Below are the code and all the weights of a small trained network. Each question names an input and a target symbol and asks about switching units off, where a switched-off unit gives its printed mean instead of its output.

import numpy as np


def w(rows, s, z=0):
    codes = np.array(rows[::2]) - 128.0
    scale = np.full(codes.shape[1], s)
    scale[-1] = z or s
    return codes * scale


def norm(h):
    return h / np.sqrt((h * h).mean(-1, keepdims=True) + 1e-5)


def f(y):
    return y / 2 * (1 + np.tanh(0.7978845608 * (y + 0.044715 * y**3)))


def softmax(a):
    e = np.exp(a - a.max(-1, keepdims=True))
    return e / e.sum(-1, keepdims=True)


def log_softmax(a):
    a = a - a.max(-1, keepdims=True)
    return a - np.log(np.exp(a).sum(-1, keepdims=True))


def net(x, mask):
    ids = ['ΦΨαμπτ'.index(c) for c in x.split()]
    T = len(ids)
    res = E[ids] + P[:T]
    r = norm(res)
    for j in range(3):
        rows = slice(3 * j, 3 * j + 3)
        q, k, v = (r @ M[0][rows].T for M in (Q, K, V))
        z = softmax(np.where(np.tri(T) > 0, q @ k.T / 3**0.5, -1e9)) @ v
        o = O[0][rows]
        res = res + np.where(mask[j], z, o[:, -1]) @ o[:, :-1]
    y = f(norm(res) @ A[0][:, :-1].T + A[0][:, -1])
    res = res + np.where(mask[3:19], y, B[0][:, -1]) @ B[0][:, :-1]
    return log_softmax(norm(res)[-1] @ U[:, :-1].T + U[:, -1])


Q, K, V, O, A, B = {}, {}, {}, {}, {}, {}
E = w([
[53,232,146,147],'Φ',
[134,124,150,9],'Ψ',
[68,215,219,179],'α',
[98,192,233,196],'μ',
[108,85,153,173],'π',
[163,133,37,113],'τ',
],0.013)
P = w([
[254,116,181,127],'0',
[199,120,161,148],'1',
[171,127,148,153],'2',
[154,128,142,152],'3',
[140,128,134,147],'4',
[128,125,129,146],'5',
[118,123,122,143],'6',
[108,120,121,145],'7',
[96,121,115,144],'8',
[88,118,110,142],'9',
[77,119,107,140],'10',
[67,117,104,137],'11',
[63,116,107,139],'12',
],0.0089)
Q[0] = w([
[127,161,127,71],'H1',
[114,124,116,134],'H1',
[125,142,152,118],'H1',
[164,60,58,126],'H2',
[237,2,138,104],'H2',
[173,160,121,158],'H2',
[85,131,116,161],'H3',
[183,99,108,159],'H3',
[122,21,101,92],'H3',
],0.014)
K[0] = w([
[195,170,115,183],'H1',
[138,126,104,121],'H1',
[119,154,164,136],'H1',
[144,163,182,249],'H2',
[189,171,255,222],'H2',
[84,85,220,95],'H2',
[71,86,99,181],'H3',
[225,119,161,162],'H3',
[247,138,52,142],'H3',
],0.0096)
V[0] = w([
[84,108,82,160],'H1',
[115,70,246,84],'H1',
[166,61,142,162],'H1',
[102,137,48,108],'H2',
[88,86,113,192],'H2',
[2,44,172,97],'H2',
[83,50,66,167],'H3',
[73,195,226,210],'H3',
[100,42,232,127],'H3',
],0.0072)
O[0] = w([
[111,120,128,136,109],'H1',
[213,56,217,100,139],'H1',
[120,45,84,177,104],'H1',
[197,73,146,134,119],'H2',
[155,156,192,51,99],'H2',
[165,254,61,122,91],'H2',
[80,107,185,232,78],'H3',
[220,118,117,140,254],'H3',
[113,200,59,243,119],'H3',
],0.0067,0.0093)
A[0] = w([
[123,114,112,80,70],'N1',
[143,103,96,73,109],'N2',
[75,134,212,145,97],'N3',
[197,149,171,178,99],'N4',
[71,166,146,73,86],'N5',
[142,170,157,124,141],'N6',
[151,102,85,142,136],'N7',
[72,84,134,191,111],'N8',
[64,118,109,178,76],'N9',
[175,133,51,113,148],'N10',
[235,106,76,117,52],'N11',
[249,68,87,99,45],'N12',
[163,76,137,154,105],'N13',
[78,153,130,220,112],'N14',
[224,99,112,180,124],'N15',
[61,77,167,96,10],'N16',
],0.017,0.012)
B[0] = w([
[155,141,134,143,130],'N1',
[168,154,96,143,150],'N2',
[105,112,77,171,189],'N3',
[140,91,89,142,254],'N4',
[82,114,129,167,150],'N5',
[113,112,120,129,230],'N6',
[134,131,133,78,131],'N7',
[179,139,166,190,162],'N8',
[140,145,123,196,129],'N9',
[127,87,164,138,175],'N10',
[56,72,105,125,136],'N11',
[8,10,88,186,143],'N12',
[150,147,193,90,150],'N13',
[153,152,62,107,208],'N14',
[64,113,124,94,199],'N15',
[139,123,30,62,136],'N16',
],0.016,0.0079)
U = w([
[81,205,145,138,191],'Φ',
[123,169,102,44,94],'Ψ',
[248,73,86,79,2],'α',
[140,134,155,96,6],'μ',
[186,158,143,153,201],'π',
[98,64,116,110,155],'τ',
],0.019,0.0073)

Each question gives the input, a string of symbols that net reads in full, and the target symbol t.
The units are the heads (3 rows each of Q, K, V and O) and the neurons (one row each of A and B). Each row of codes is followed by its name. A weight is (code - 128) times the scale printed after its matrix; where a second scale follows, it is the last column's (O, A, B and U).
mask holds one flag per unit, heads first, then neurons. A switched-off unit (its flag False) gives its mean, the last column of its rows in O or B, instead of its output. The means were averaged over made-up inputs and are rounded, as every weight is.
A unit's drop is (log p(t) with every unit on - log p(t) with that unit switched off) / (log p(t) with every unit on - log p(t) with every unit switched off).
The circuit of an input: a set's keep is (log p(t) with only the set's units on - log p(t) with every unit switched off) / (log p(t) with every unit on - log p(t) with every unit switched off). Starting from the 12 units with the biggest drops (on a tie, the unit counted first), units are removed one at a time, each time the one whose removal leaves the highest keep (on an exact tie, the one counted first), for as long as the keep stays at least 0.8.
circuit, biggest first: the units of the circuit, biggest drop first
unit that matters most: the unit with the biggest drop
top k neurons: the k neurons with the biggest drops, biggest first
heads that matter: for each layer, one digit per head in row order, 1 if its drop is at least 0.15 and else 0, layers parted by /
drop of u: that unit's drop, to one decimal
input α Φ Φ Φ τ α α Ψ α Φ, target Ψ: unit that matters most : N8
input α Φ Φ Φ Φ Φ μ Φ μ α μ π π, target α: heads that matter : 011
input μ α τ Ψ π Ψ Φ Ψ Ψ, target Ψ: circuit, biggest first : [H3, N4, N12]
input Ψ τ Φ π Ψ Φ, target Ψ: heads that matter : 010
input Φ μ τ Φ Φ Φ Φ π α Φ μ, target π: circuit, biggest first : [N8, H2, N12]
input Φ Ψ Φ μ α μ Φ Ψ Φ Ψ, target π: top 2 neurons : [N15, N2]
input π π Φ μ π τ, target τ: heads that matter : 000
input α π Ψ Φ π, target α: heads that matter : 111
input π α α Φ Ψ, target τ: heads that matter : 100
input α Φ Ψ τ τ τ π Φ α π Φ μ, target π: circuit, biggest first : [N8, H3]
input Φ π α Φ Φ, target π: heads that matter : 111
input Φ Φ α Φ τ π Φ Φ Φ Φ α α, target π: circuit, biggest first : [N8, N15]
input Φ Φ μ μ Ψ Ψ α α, target α: heads that matter : 000
input Φ μ Φ Φ Ψ Φ Φ Φ Φ Φ Φ Ψ, target α: unit that matters most : N2
input Φ Φ π Ψ Φ Ψ Ψ, target π: top 3 neurons : [N15, N2, N4]
input π α μ, target τ: heads that matter : 100
input Φ α Φ Φ μ π Φ α Φ Φ Φ, target Φ: heads that matter : 010
input Φ π τ α Φ Φ Φ Φ Φ π α, target π: heads that matter : 010
input Φ Φ α α Φ Φ Φ Φ, target Φ: heads that matter : 000
input α π Φ Φ, target α: heads that matter : 001
input τ α π τ α Φ Φ τ μ Φ Φ α τ, target Φ: heads that matter : 111
input Φ π π μ Φ α α Ψ μ, target α: top 3 neurons : [N4, N12, N14]
input Φ Φ τ Φ α Φ α α τ Φ Φ τ τ, target Φ: unit that matters most : H1
input Ψ Φ μ, target τ: heads that matter : 101
input π τ Ψ Ψ μ π π Φ α Φ α Φ, target π: drop of H2 : 0.2
input π π α α Φ Φ, target α: drop of N11 : 0.1
input τ Φ Φ Φ μ Φ Φ α τ Ψ Φ μ, target α: unit that matters most : N4
input α π Ψ τ α π, target π: drop of H3 : 1.8
input π Φ τ Ψ α Φ Ψ, target Ψ: drop of H3 : 2.0
